Below are the code and all the weights of a small trained network. Each question names an input and a class and asks about switching units off, where a switched-off unit gives its printed mean instead of its output.

import numpy as np


def w(rows, s, z=0):
    codes = np.array(rows[::2]) - 128.0
    scale = np.full(codes.shape[1], s)
    scale[-1] = z or s
    return codes * scale


def norm(h):
    return h / np.sqrt((h * h).mean(-1, keepdims=True) + 1e-5)


def f(y):
    return y / 2 * (1 + np.tanh(0.7978845608 * (y + 0.044715 * y**3)))


def log_softmax(a):
    a = a - a.max(-1, keepdims=True)
    return a - np.log(np.exp(a).sum(-1, keepdims=True))


def net(x, mask):
    res = np.array(x, float).reshape(1, 8) / 4 @ E
    u = 0
    for l in range(3):
        y = f(norm(res) @ A[l][:, :-1].T + A[l][:, -1])
        res = res + np.where(mask[u : u + 3], y, B[l][:, -1]) @ B[l][:, :-1]
        u += 3
    return log_softmax(norm(res)[-1] @ U[:, :-1].T + U[:, -1])


A, B = {}, {}
E = w([
[190,22,96,94,60,233,224],'x0',
[190,3,119,137,200,184,86],'x1',
[123,152,159,180,39,179,130],'x2',
[34,111,123,143,198,109,114],'x3',
[215,96,175,152,189,215,8],'x4',
[8,193,86,192,82,127,205],'x5',
[83,91,185,90,72,109,53],'x6',
[83,95,65,200,168,128,157],'x7',
],0.0059)
A[0] = w([
[152,150,105,27,76,56,97,79],'0.n0',
[72,205,116,176,178,129,254,77],'0.n1',
[94,153,149,86,116,77,164,2],'0.n2',
],0.0081,0.0046)
B[0] = w([
[148,182,180,33,198,140,199,162],'0.n0',
[135,201,12,216,100,111,133,252],'0.n1',
[171,82,113,141,141,124,152,131],'0.n2',
],0.011,0.0047)
A[1] = w([
[140,225,223,128,73,166,50,2],'1.n0',
[254,73,99,137,185,161,116,93],'1.n1',
[98,92,134,145,72,207,226,60],'1.n2',
],0.0079,0.0043)
B[1] = w([
[222,155,142,103,2,71,19,180],'1.n0',
[162,117,94,151,190,183,137,252],'1.n1',
[101,88,151,141,66,122,189,195],'1.n2',
],0.013,0.0036)
A[2] = w([
[239,48,80,142,195,254,65,1],'2.n0',
[61,116,171,174,205,70,31,64],'2.n1',
[164,44,108,151,59,191,178,146],'2.n2',
],0.0078,0.0042)
B[2] = w([
[247,97,62,200,196,144,88,253],'2.n0',
[44,94,163,95,128,114,85,169],'2.n1',
[74,58,182,129,101,174,126,216],'2.n2',
],0.013,0.0058)
U = w([
[214,202,194,113,51,70,17,75],'0',
[44,11,190,181,12,220,207,40],'1',
[50,232,14,225,103,62,211,253],'2',
[174,191,200,33,207,66,228,160],'3',
[237,18,74,211,241,229,63,143],'4',
[16,66,182,118,214,77,16,24],'5',
],0.012,0.0038)

Each question gives the input, the list of numbers given to net, and the class t.
The units are the neurons (one row each of A and B). Each row of codes is followed by its name. A weight is (code - 128) times the scale printed after its matrix; where a second scale follows, it is the last column's (A, B and U).
mask holds one flag per neuron, layer by layer. A switched-off neuron (its flag False) gives its mean, the last column of its row in B, instead of its output. The means were averaged over made-up inputs and are rounded, as every weight is.
A unit's drop is (log p(t) with every unit on - log p(t) with that unit switched off) / (log p(t) with every unit on - log p(t) with every unit switched off).
The circuit of an input: a set's keep is (log p(t) with only the set's units on - log p(t) with every unit switched off) / (log p(t) with every unit on - log p(t) with every unit switched off). Starting from all 9 units, units are removed one at a time, each time the one whose removal leaves the highest keep (on an exact tie, the one counted first), for as long as the keep stays at least 0.8.
units of the circuit, in order: the units of the circuit, biggest drop first
k most important neurons: the k neurons with the biggest drops, biggest first
k most important neurons of layer l: the k neurons of layer l with the biggest drops, biggest first
drop of u: that unit's drop, to one decimal
input [3,-5,8,-1,6,0,-6,-5], class 0: units of the circuit, in order -> 1.n0
input [-2,1,-8,7,5,3,-4,-1], class 5: units of the circuit, in order -> 2.n1, 1.n1
input [0,8,-8,5,-6,4,1,-1], class 2: 3 most important neurons -> 2.n2, 2.n0, 0.n1
input [5,-1,0,7,3,0,1,2], class 1: 3 most important neurons -> 1.n2, 2.n2, 0.n2
input [6,5,-7,8,-5,7,1,-6], class 1: 4 most important neurons -> 1.n2, 2.n2, 2.n0, 0.n0
input [5,-6,-7,4,2,8,8,-6], class 3: 2 most important neurons of layer 0 -> 0.n0, 0.n1
input [3,-5,3,-4,3,-7,1,-1], class 0: 3 most important neurons -> 1.n0, 0.n2, 0.n0
input [0,-4,-3,-3,4,1,0,3], class 2: units of the circuit, in order -> 1.n1, 2.n0
input [-1,5,8,3,2,3,1,-1], class 1: units of the circuit, in order -> 1.n1, 2.n0
input [2,-7,7,-8,-5,-4,-1,1], class 1: units of the circuit, in order -> 1.n2, 2.n2
input [0,7,-6,-7,-1,7,-7,8], class 2: 2 most important neurons -> 0.n1, 2.n0
input [8,3,-8,1,-6,0,8,-4], class 1: 3 most important neurons -> 2.n2, 2.n0, 1.n2
input [-6,-6,1,6,5,-5,6,1], class 0: 2 most important neurons -> 1.n0, 2.n2
input [-5,0,-6,6,6,5,-4,-6], class 5: most important neuron -> 2.n1
input [-2,5,-1,-1,-6,-2,6,2], class 5: 2 most important neurons -> 1.n2, 0.n1
input [3,-5,-8,-2,-1,-4,-4,7], class 2: 2 most important neurons -> 0.n1, 2.n0
input [7,-4,-5,-5,2,2,8,-5], class 3: 2 most important neurons of layer 0 -> 0.n0, 0.n1
input [7,6,8,2,-8,-5,-3,-8], class 1: drop of 1.n2 -> 0.4
input [-3,2,-5,2,7,8,3,-1], class 5: drop of 2.n2 -> 0.0
input [4,-4,2,-8,-3,-1,6,-4], class 3: units of the circuit, in order -> 0.n0
